Below are the code and all the weights of a small trained network. Each question names an input and a class and asks about switching units off, where a switched-off unit gives its printed mean instead of its output.

import numpy as np


def w(rows, s, z=0):
    codes = np.array(rows[::2]) - 128.0
    scale = np.full(codes.shape[1], s)
    scale[-1] = z or s
    return codes * scale


def f(y):
    return np.maximum(y, 0)


def log_softmax(a):
    a = a - a.max(-1, keepdims=True)
    return a - np.log(np.exp(a).sum(-1, keepdims=True))


def net(x, mask):
    res = np.array(x, float).reshape(1, 7) / 4 @ E
    y = f(res @ A[0][:, :-1].T + A[0][:, -1])
    res = res + np.where(mask, y, B[0][:, -1]) @ B[0][:, :-1]
    return log_softmax(res[-1] @ U[:, :-1].T + U[:, -1])


A, B = {}, {}
E = w([
[8,164,180,145,62,154,233,70,215,151],'x0',
[134,221,35,98,98,112,137,57,173,1],'x1',
[128,134,130,132,131,130,130,138,128,127],'x2',
[71,26,81,80,137,18,222,227,129,69],'x3',
[129,65,26,207,223,192,165,103,203,176],'x4',
[122,100,124,100,114,162,129,104,113,118],'x5',
[127,128,145,145,164,111,149,93,106,108],'x6',
],0.0076)
A[0] = w([
[126,227,2,107,94,126,139,90,160,28,51],'N1',
[153,167,148,129,142,165,83,97,91,144,84],'N2',
[45,154,158,151,93,164,178,87,167,113,63],'N3',
[122,128,214,82,96,99,120,125,95,157,176],'N4',
[121,201,188,96,48,79,119,136,45,117,156],'N5',
[96,105,181,160,110,138,147,148,137,165,65],'N6',
[148,145,205,107,59,99,107,131,83,111,143],'N7',
[203,146,50,104,145,104,70,120,126,59,95],'N8',
[176,170,165,145,125,187,84,88,133,167,110],'N9',
[126,142,138,124,145,185,111,88,109,143,203],'N10',
[202,122,93,136,170,137,93,170,70,124,45],'N11',
[109,181,169,66,73,62,71,110,106,78,155],'N12',
[148,111,41,167,154,162,165,122,133,168,111],'N13',
[116,191,61,118,120,145,148,109,113,96,6],'N14',
[102,51,111,89,110,53,184,184,137,86,119],'N15',
[205,89,101,116,177,109,37,159,46,131,30],'N16',
[146,195,132,139,113,150,101,84,105,173,121],'N17',
[37,164,172,143,95,132,177,102,194,139,53],'N18',
[123,169,141,165,141,184,83,97,122,134,138],'N19',
[133,63,59,171,150,170,143,111,165,201,209],'N20',
[137,83,190,154,131,145,124,141,88,212,72],'N21',
[148,125,236,105,68,97,104,138,74,106,136],'N22',
[49,159,203,153,66,138,191,83,211,150,49],'N23',
[143,67,168,124,144,124,134,155,80,219,66],'N24',
[140,190,87,151,109,152,116,95,135,84,100],'N25',
[160,166,181,160,110,164,75,79,143,163,107],'N26',
[103,73,196,149,159,156,103,168,81,215,81],'N27',
[131,112,52,171,151,143,116,94,153,111,172],'N28',
[132,181,128,133,122,154,76,91,140,131,95],'N29',
[146,81,86,187,172,167,120,111,173,157,145],'N30',
[128,103,98,149,183,154,140,102,163,146,55],'N31',
[169,91,134,134,167,144,77,150,73,120,48],'N32',
[105,107,71,172,193,164,151,114,184,160,138],'N33',
[79,67,61,81,140,63,197,185,100,103,120],'N34',
[165,178,160,144,128,176,91,78,132,172,112],'N35',
],0.0093,0.0021)
B[0] = w([
[88,224,203,29,216,97,251,2,228,238,240],'N1',
[167,90,148,196,78,68,146,169,142,82,178],'N2',
[68,89,166,146,78,139,53,99,49,185,217],'N3',
[149,196,66,136,234,209,135,150,106,101,184],'N4',
[158,196,33,153,214,219,109,208,78,114,213],'N5',
[73,153,173,57,119,91,141,46,139,181,175],'N6',
[156,205,67,186,195,214,117,196,91,119,191],'N7',
[11,94,222,97,59,123,47,35,66,231,194],'N8',
[204,41,137,159,47,37,152,157,192,49,202],'N9',
[160,97,107,152,120,102,165,138,136,88,177],'N10',
[55,101,189,174,97,118,26,120,76,181,182],'N11',
[146,219,52,143,208,197,115,140,99,109,211],'N12',
[158,181,59,165,173,193,77,192,98,88,194],'N13',
[119,186,183,73,197,80,161,56,185,171,172],'N14',
[219,67,182,193,97,22,184,211,149,10,217],'N15',
[13,71,188,195,58,129,14,110,31,225,205],'N16',
[175,74,139,134,106,69,160,157,134,77,188],'N17',
[50,80,196,199,38,159,36,109,28,178,225],'N18',
[188,98,121,167,78,82,192,129,134,77,188],'N19',
[173,200,43,124,202,211,127,167,108,82,228],'N20',
[125,202,213,14,200,103,221,41,224,184,192],'N21',
[152,222,42,144,208,180,116,177,84,91,195],'N22',
[41,78,158,190,60,129,13,84,27,169,246],'N23',
[87,151,184,16,168,103,187,43,201,168,195],'N24',
[124,149,141,53,145,74,194,70,168,123,187],'N25',
[184,80,141,149,59,67,204,173,152,58,201],'N26',
[123,209,191,30,199,83,194,6,212,201,208],'N27',
[141,189,61,117,203,182,125,170,113,126,187],'N28',
[165,65,160,155,110,100,181,158,154,92,181],'N29',
[168,211,59,185,173,211,126,190,59,137,206],'N30',
[154,181,66,158,148,180,97,140,102,98,180],'N31',
[72,96,168,126,69,133,90,123,103,213,175],'N32',
[162,193,74,163,167,207,96,168,75,95,219],'N33',
[194,47,180,184,84,4,193,217,188,29,222],'N34',
[180,69,163,153,88,32,198,197,140,71,201],'N35',
],0.0064,0.013)
U = w([
[204,240,2,162,225,246,120,226,75,87,156],'0',
[240,8,169,176,50,4,233,235,176,16,121],'1',
[95,215,203,5,198,89,239,27,217,236,131],'2',
[14,48,189,187,21,152,8,122,14,234,2],'3',
],0.0083,0.0036)

Each question gives the input, the list of numbers given to net, and the class t.
The units are the neurons (one row each of A and B). Each row of codes is followed by its name. A weight is (code - 128) times the scale printed after its matrix; where a second scale follows, it is the last column's (A, B and U).
mask holds one flag per neuron, in row order. A switched-off neuron (its flag False) gives its mean, the last column of its row in B, instead of its output. The means were averaged over made-up inputs and are rounded, as every weight is.
A unit's drop is (log p(t) with every unit on - log p(t) with that unit switched off) / (log p(t) with every unit on - log p(t) with every unit switched off).
The circuit of an input: a set's keep is (log p(t) with only the set's units on - log p(t) with every unit switched off) / (log p(t) with every unit on - log p(t) with every unit switched off). Starting from the 12 units with the biggest drops (on a tie, the unit counted first), units are removed one at a time, each time the one whose removal leaves the highest keep (on an exact tie, the one counted first), for as long as the keep stays at least 0.8.
units of the circuit, in order: the units of the circuit, biggest drop first
most important unit: the unit with the biggest drop
top k neurons: the k neurons with the biggest drops, biggest first
drop when u is switched off: that unit's drop, to one decimal
input [-4,-3,7,-2,1,-7,6], class 3: units of the circuit, in order => N16
input [3,-3,7,-3,1,-1,8], class 1: units of the circuit, in order => N1, N16, N12
input [4,-8,-8,2,-6,-6,7], class 2: top 2 neurons => N27, N21
input [6,5,3,-4,-1,8,3], class 3: top 4 neurons => N23, N18, N3, N27
input [6,-3,3,-3,-6,4,0], class 0: top 4 neurons => N5, N22, N4, N7
input [3,-3,4,-5,-5,8,-7], class 0: top 4 neurons => N5, N22, N4, N7
input [3,7,1,-4,6,-3,1], class 2: top 3 neurons => N1, N25, N14
input [-7,-8,3,-3,0,8,8], class 2: top 3 neurons => N27, N21, N24
input [-2,-7,-1,2,-7,-4,3], class 0: top 3 neurons => N22, N5, N1
input [2,-7,-1,4,-7,5,7], class 0: top 4 neurons => N22, N5, N1, N7
input [6,3,4,-5,3,-5,-7], class 3: top 4 neurons => N23, N18, N3, N34
input [-8,8,1,6,7,-8,-6], class 2: top 4 neurons => N1, N8, N23, N18
input [0,-6,1,2,-6,5,-8], class 0: top 3 neurons => N22, N1, N5
input [-8,-4,1,3,0,2,-8], class 3: most important unit => N16
input [-7,6,-7,-2,-5,-2,7], class 3: top 2 neurons => N8, N16
input [-5,-3,-6,4,4,2,1], class 3: top 2 neurons => N16, N11
input [7,3,-8,-7,6,-3,-7], class 1: drop when N19 is switched off => 0.2
input [-2,-8,0,5,1,5,2], class 2: drop when N24 is switched off => 0.0
input [1,6,-4,-6,1,2,-3], class 1: drop when N9 is switched off => 0.3
input [0,4,-1,-4,0,7,8], class 1: most important unit => N27
